Below is a small trained network, with its code and all its weights. Each question gives an input and a class and asks what happens when units are switched off, that is, made to give their printed mean instead of their output.

import numpy as np


def w(rows, s, z=0):
    codes = np.array(rows[::2]) - 128.0
    scale = np.full(codes.shape[1], s)
    scale[-1] = z or s
    return codes * scale


def norm(h):
    return h / np.sqrt((h * h).mean(-1, keepdims=True) + 1e-5)


def f(y):
    return np.maximum(y, 0)


def log_softmax(a):
    a = a - a.max(-1, keepdims=True)
    return a - np.log(np.exp(a).sum(-1, keepdims=True))


def net(x, mask):
    res = np.array(x, float).reshape(1, 2) / 4 @ E
    u = 0
    for l in range(2):
        y = f(norm(res) @ A[l][:, :-1].T + A[l][:, -1])
        res = res + np.where(mask[u : u + 10], y, B[l][:, -1]) @ B[l][:, :-1]
        u += 10
    return log_softmax(norm(res)[-1] @ U[:, :-1].T + U[:, -1])


A, B = {}, {}
E = w([
[175,139,198,90,232],'x0',
[152,63,92,1,151],'x1',
],0.004)
A[0] = w([
[252,212,190,109,173,9],'0.n1',
[98,159,62,120,154,102],'0.n2',
[13,14,128,106,57,57],'0.n3',
[31,191,112,91,208,90],'0.n4',
[103,175,165,117,18,105],'0.n5',
[97,3,163,80,87,103],'0.n6',
[252,160,106,84,164,125],'0.n7',
[77,244,74,201,155,146],'0.n8',
[81,152,140,108,33,2],'0.n9',
[86,126,151,99,30,11],'0.n10',
],0.0046,0.0028)
B[0] = w([
[215,100,179,150,77,219],'0.n1',
[75,104,112,151,100,143],'0.n2',
[240,160,181,151,120,223],'0.n3',
[136,65,147,117,3,152],'0.n4',
[177,151,157,101,75,200],'0.n5',
[9,121,151,182,133,206],'0.n6',
[143,170,174,156,75,223],'0.n7',
[59,120,192,138,164,252],'0.n8',
[228,131,97,126,120,162],'0.n9',
[202,118,135,137,31,160],'0.n10',
],0.0051,0.0029)
A[1] = w([
[170,120,150,35,167,193],'1.n1',
[162,144,54,160,63,154],'1.n2',
[146,181,171,128,198,152],'1.n3',
[156,177,254,94,92,193],'1.n4',
[100,67,206,127,101,119],'1.n5',
[123,43,91,54,160,1],'1.n6',
[66,167,61,175,93,201],'1.n7',
[215,140,127,139,79,125],'1.n8',
[115,55,55,86,124,172],'1.n9',
[126,155,84,178,175,82],'1.n10',
],0.0073,0.0029)
B[1] = w([
[131,128,174,232,96,187],'1.n1',
[186,76,137,74,209,179],'1.n2',
[194,72,159,148,38,175],'1.n3',
[121,129,18,87,131,254],'1.n4',
[31,138,118,49,162,182],'1.n5',
[107,177,224,228,101,154],'1.n6',
[201,94,189,101,144,170],'1.n7',
[161,49,108,24,140,186],'1.n8',
[85,195,215,239,86,162],'1.n9',
[159,90,253,138,97,131],'1.n10',
],0.0051,0.0085)
U = w([
[249,27,176,101,63,252],'0',
[100,152,240,234,72,252],'1',
[96,71,76,57,164,229],'2',
[133,227,59,196,189,4],'3',
[88,169,3,204,245,4],'4',
],0.0058,0.0033)

Each question gives the input, the list of numbers given to net, and the class t.
The units are the neurons (one row each of A and B). Each row of codes is followed by its name. A weight is (code - 128) times the scale printed after its matrix; where a second scale follows, it is the last column's (A, B and U).
mask holds one flag per neuron, layer by layer. A switched-off neuron (its flag False) gives its mean, the last column of its row in B, instead of its output. The means were averaged over made-up inputs and are rounded, as every weight is.
A unit's drop is (log p(t) with every unit on - log p(t) with that unit switched off) / (log p(t) with every unit on - log p(t) with every unit switched off).
The circuit of an input: a set's keep is (log p(t) with only the set's units on - log p(t) with every unit switched off) / (log p(t) with every unit on - log p(t) with every unit switched off). Starting from the 12 units with the biggest drops (on a tie, the unit counted first), units are removed one at a time, each time the one whose removal leaves the highest keep (on an exact tie, the one counted first), for as long as the keep stays at least 0.8.
units of the circuit, in order: the units of the circuit, biggest drop first
k most important neurons: the k neurons with the biggest drops, biggest first
k most important neurons of layer l: the k neurons of layer l with the biggest drops, biggest first
drop of u: that unit's drop, to one decimal
input [-8,-7], class 0: 3 most important neurons of layer 0 : [0.n6, 0.n5, 0.n9]
input [0,-3], class 2: 4 most important neurons of layer 1 : [1.n1, 1.n9, 1.n6, 1.n5]
input [7,8], class 1: most important neuron of layer 1 : [1.n1]
input [2,-1], class 2: units of the circuit, in order : [1.n4, 1.n5]
input [3,-1], class 2: units of the circuit, in order : [1.n4, 0.n3]
input [-5,-5], class 0: 3 most important neurons of layer 1 : [1.n7, 1.n9, 1.n1]
input [1,-3], class 2: 4 most important neurons : [1.n1, 1.n9, 0.n8, 1.n6]
input [3,1], class 2: 2 most important neurons of layer 0 : [0.n3, 0.n4]
input [4,5], class 1: 2 most important neurons of layer 0 : [0.n3, 0.n5]
input [-1,-1], class 2: drop of 0.n8 : 0.1
input [-1,-2], class 2: drop of 1.n9 : 0.1
input [2,3], class 2: drop of 1.n4 : 0.3
input [-5,6], class 1: drop of 0.n6 : 0.2
input [-3,-2], class 2: most important neuron : [0.n8]
